Below are the code and all the weights of a small trained network. Each question names an input and a target symbol and asks about switching units off, where a switched-off unit gives its printed mean instead of its output.

import numpy as np


def w(rows, s, z=0):
    codes = np.array(rows[::2]) - 128.0
    scale = np.full(codes.shape[1], s)
    scale[-1] = z or s
    return codes * scale


def norm(h):
    return h / np.sqrt((h * h).mean(-1, keepdims=True) + 1e-5)


def f(y):
    return y / 2 * (1 + np.tanh(0.7978845608 * (y + 0.044715 * y**3)))


def softmax(a):
    e = np.exp(a - a.max(-1, keepdims=True))
    return e / e.sum(-1, keepdims=True)


def log_softmax(a):
    a = a - a.max(-1, keepdims=True)
    return a - np.log(np.exp(a).sum(-1, keepdims=True))


def net(x, mask):
    ids = ['αβγζηψω'.index(c) for c in x.split()]
    T = len(ids)
    res = E[ids] + P[:T]
    u = 0
    for l in range(2):
        q, k, v = (norm(res) @ M[l].T for M in (Q, K, V))
        z = softmax(np.where(np.tri(T) > 0, q @ k.T / 4**0.5, -1e9)) @ v
        res = res + np.where(mask[u], z, O[l][:, -1]) @ O[l][:, :-1]
        u += 1
        y = f(norm(res) @ A[l][:, :-1].T + A[l][:, -1])
        res = res + np.where(mask[u : u + 4], y, B[l][:, -1]) @ B[l][:, :-1]
        u += 4
    return log_softmax(norm(res)[-1] @ U[:, :-1].T + U[:, -1])


Q, K, V, O, A, B = {}, {}, {}, {}, {}, {}
E = w([
[117,144,99,127,120,97,164,78,80,93,60],'α',
[138,122,101,195,77,180,92,153,138,67,106],'β',
[150,168,111,178,31,129,137,65,55,133,101],'γ',
[151,172,110,168,92,87,116,128,198,144,143],'ζ',
[152,93,110,242,91,148,157,115,61,146,158],'η',
[188,94,105,7,140,145,142,82,126,106,115],'ψ',
[104,202,174,129,156,164,182,88,121,69,156],'ω',
],0.021)
P = w([
[153,132,157,174,184,70,22,85,147,81,126],'0',
[145,204,19,142,146,30,73,134,90,13,184],'1',
[158,166,151,149,172,64,129,179,106,121,118],'2',
[134,113,152,162,151,117,49,87,145,114,113],'3',
[107,162,43,130,103,78,110,131,72,16,172],'4',
[162,169,151,158,144,130,153,172,87,153,96],'5',
[122,88,159,152,128,157,77,92,146,131,105],'6',
[84,132,61,130,68,117,143,132,62,35,161],'7',
[168,170,145,157,117,195,187,163,79,181,76],'8',
[112,59,167,157,107,185,109,87,158,144,94],'9',
[60,106,74,122,47,162,161,132,82,61,167],'10',
[165,115,165,155,63,215,250,175,97,207,49],'11',
[104,20,189,158,78,236,154,95,169,156,87],'12',
[61,65,80,113,21,191,208,133,103,83,162],'13',
],0.013)
Q[0] = w([
[92,178,144,69,159,94,105,176,54,203,111],'0.h1',
[124,70,146,217,224,102,77,181,143,185,3],'0.h1',
[116,141,68,126,99,141,70,78,145,43,22],'0.h1',
[112,203,180,110,133,117,65,201,227,180,16],'0.h1',
],0.022)
K[0] = w([
[161,206,116,115,167,76,124,83,81,109,145],'0.h1',
[152,111,120,177,197,35,9,150,134,99,72],'0.h1',
[125,105,203,105,115,163,125,147,112,112,3],'0.h1',
[148,199,92,114,141,87,70,168,234,136,65],'0.h1',
],0.023)
V[0] = w([
[152,109,131,149,144,172,233,118,160,151,156],'0.h1',
[115,118,109,190,157,86,162,106,161,73,67],'0.h1',
[93,89,224,110,196,140,116,168,23,83,82],'0.h1',
[2,151,67,100,92,178,132,189,117,170,55],'0.h1',
],0.0086)
O[0] = w([
[23,181,68,141,116,179,121,14,36,219,166,148],'0.h1',
[188,208,112,250,114,211,165,125,162,60,128,253],'0.h1',
[184,202,4,126,236,150,96,89,227,150,188,149],'0.h1',
[60,153,101,156,133,17,201,141,254,79,147,45],'0.h1',
],0.0041,0.0059)
A[0] = w([
[86,190,89,94,92,109,148,237,91,147,25,94],'0.n1',
[108,193,133,41,202,85,197,126,97,156,71,96],'0.n2',
[126,130,200,144,212,192,120,65,175,123,71,2],'0.n3',
[135,98,197,124,134,190,43,97,250,149,129,130],'0.n4',
],0.013,0.0037)
B[0] = w([
[169,125,102,159,99,155,113,127,152,145,160,224],'0.n1',
[146,112,158,136,85,135,119,119,113,81,95,222],'0.n2',
[134,147,103,92,101,95,134,207,138,170,80,255],'0.n3',
[144,135,133,117,139,129,133,84,132,102,255,209],'0.n4',
],0.018,0.0039)
Q[1] = w([
[179,149,251,127,250,203,141,130,190,175,84],'1.h1',
[188,160,169,169,122,163,152,108,145,122,80],'1.h1',
[130,59,156,120,99,114,107,85,167,142,115],'1.h1',
[140,115,119,75,159,158,65,189,61,189,72],'1.h1',
],0.021)
K[1] = w([
[168,184,87,203,195,28,3,106,127,69,133],'1.h1',
[54,110,87,175,96,101,105,75,160,125,100],'1.h1',
[177,85,154,123,113,127,97,129,138,121,139],'1.h1',
[115,140,99,95,144,57,50,149,50,139,88],'1.h1',
],0.02)
V[1] = w([
[148,55,32,109,144,48,57,59,123,125,95],'1.h1',
[130,221,136,46,39,101,152,83,113,165,114],'1.h1',
[188,61,141,99,161,133,254,87,90,148,122],'1.h1',
[83,157,145,205,150,33,143,162,46,184,145],'1.h1',
],0.013)
O[1] = w([
[122,101,119,216,94,137,191,114,183,99,118,40],'1.h1',
[193,255,142,185,157,146,161,151,134,60,132,255],'1.h1',
[196,110,149,178,138,64,70,157,127,62,147,94],'1.h1',
[119,72,168,71,151,137,167,139,161,76,208,82],'1.h1',
],0.0088,0.0046)
A[1] = w([
[135,158,166,129,206,111,177,174,190,255,185,2],'1.n1',
[143,158,81,95,104,116,138,162,129,114,134,124],'1.n2',
[129,145,208,140,177,75,165,131,146,193,185,107],'1.n3',
[103,130,89,124,100,97,121,121,135,108,179,62],'1.n4',
],0.033,0.0073)
B[1] = w([
[147,122,18,228,211,121,251,87,211,144,108,149],'1.n1',
[97,121,158,108,121,122,140,120,132,174,151,247],'1.n2',
[130,98,134,140,5,147,180,132,174,110,147,154],'1.n3',
[149,92,115,127,164,119,118,164,149,92,97,184],'1.n4',
],0.028,0.015)
U = w([
[126,86,226,129,123,57,136,208,171,217,42,132],'α',
[130,93,120,112,3,87,165,150,186,71,210,2],'β',
[142,167,154,223,92,43,68,80,161,87,34,137],'γ',
[204,191,120,66,147,115,90,106,129,130,235,203],'ζ',
[244,96,91,52,171,126,127,208,117,101,65,223],'η',
[78,43,109,155,101,147,52,24,158,187,99,113],'ψ',
[152,111,41,135,162,105,212,52,193,137,141,78],'ω',
],0.0055,0.0036)

Each question gives the input, a string of symbols that net reads in full, and the target symbol t.
The units are the heads (4 rows each of Q, K, V and O) and the neurons (one row each of A and B). Each row of codes is followed by its name. A weight is (code - 128) times the scale printed after its matrix; where a second scale follows, it is the last column's (O, A, B and U).
mask holds one flag per unit, layer by layer, with each layer's heads first. A switched-off unit (its flag False) gives its mean, the last column of its rows in O or B, instead of its output. The means were averaged over made-up inputs and are rounded, as every weight is.
A unit's drop is (log p(t) with every unit on - log p(t) with that unit switched off) / (log p(t) with every unit on - log p(t) with every unit switched off).
The circuit of an input: a set's keep is (log p(t) with only the set's units on - log p(t) with every unit switched off) / (log p(t) with every unit on - log p(t) with every unit switched off). Starting from all 10 units, units are removed one at a time, each time the one whose removal leaves the highest keep (on an exact tie, the one counted first), for as long as the keep stays at least 0.8.
circuit, biggest first: the units of the circuit, biggest drop first
unit that matters most: the unit with the biggest drop
top k neurons: the k neurons with the biggest drops, biggest first
top k neurons in layer l: the k neurons of layer l with the biggest drops, biggest first
input ζ ψ η γ α α β, target η: top 2 neurons	1.n4; 0.n4
input β ψ ω ω α α ω ψ ζ α α, target α: top neuron in layer 0	0.n1
input ζ γ ω, target α: top 4 neurons	0.n2; 0.n3; 1.n2; 0.n4
input α β ζ α ω α α, target α: top 3 neurons in layer 1	1.n2; 1.n1; 1.n3
input η ω ζ α γ, target α: top 2 neurons in layer 0	0.n1; 0.n4
input γ ω γ ψ γ γ ψ γ ζ β α β α α, target ψ: circuit, biggest first	0.n3; 1.h1; 0.h1
input ζ γ η η, target ψ: top 2 neurons in layer 1	1.n4; 1.n3
input ψ α ζ ω α, target ζ: circuit, biggest first	0.n3; 1.h1; 1.n1
input α η α η γ, target η: circuit, biggest first	1.h1; 1.n4
input γ ψ β η α ζ ζ η β α η η α α, target η: top 2 neurons	1.n4; 0.n3
input ψ ψ α ψ ψ γ, target ζ: top 2 neurons in layer 0	0.n1; 0.n2
input α ψ α ζ α ζ, target γ: circuit, biggest first	0.h1; 1.n2; 0.n3
input ω η α η α η η γ ω η γ γ η γ, target η: top 2 neurons	1.n4; 0.n1
input ψ ζ α ω γ ω ζ ω β, target ψ: circuit, biggest first	0.h1; 1.h1; 0.n3
input η ω ω, target α: unit that matters most	0.n2
input ζ η γ ψ β α γ α α, target γ: top 2 neurons in layer 1	1.n3; 1.n1
input η β α η ζ γ ζ β ζ, target ψ: top 3 neurons	0.n1; 0.n3; 0.n4
input ψ ψ γ η η β α α, target ψ: circuit, biggest first	0.h1; 1.h1; 0.n3
input ζ η α β η η α η γ ψ α α ζ γ, target α: top 3 neurons in layer 1	1.n2; 1.n4; 1.n3
input η ω ψ β β, target γ: unit that matters most	1.h1
input β β α, target γ: circuit, biggest first	0.n2; 1.h1
input ζ η γ α α η, target γ: top 2 neurons	1.n2; 0.n3
input η η β η ζ α γ ζ, target α: top 2 neurons	1.n2; 1.n4
input ω β α α ψ γ ζ β, target α: top 2 neurons in layer 1	1.n2; 1.n4
input γ α η ψ α η ω β η ω ζ, target ζ: circuit, biggest first	1.h1; 0.n3; 0.n4
input γ η α ω γ ψ α α η, target γ: circuit, biggest first	1.n2; 1.h1
input ζ α ζ ζ, target β: unit that matters most	1.n3
input ω ζ β, target ψ: circuit, biggest first	1.h1; 0.n3
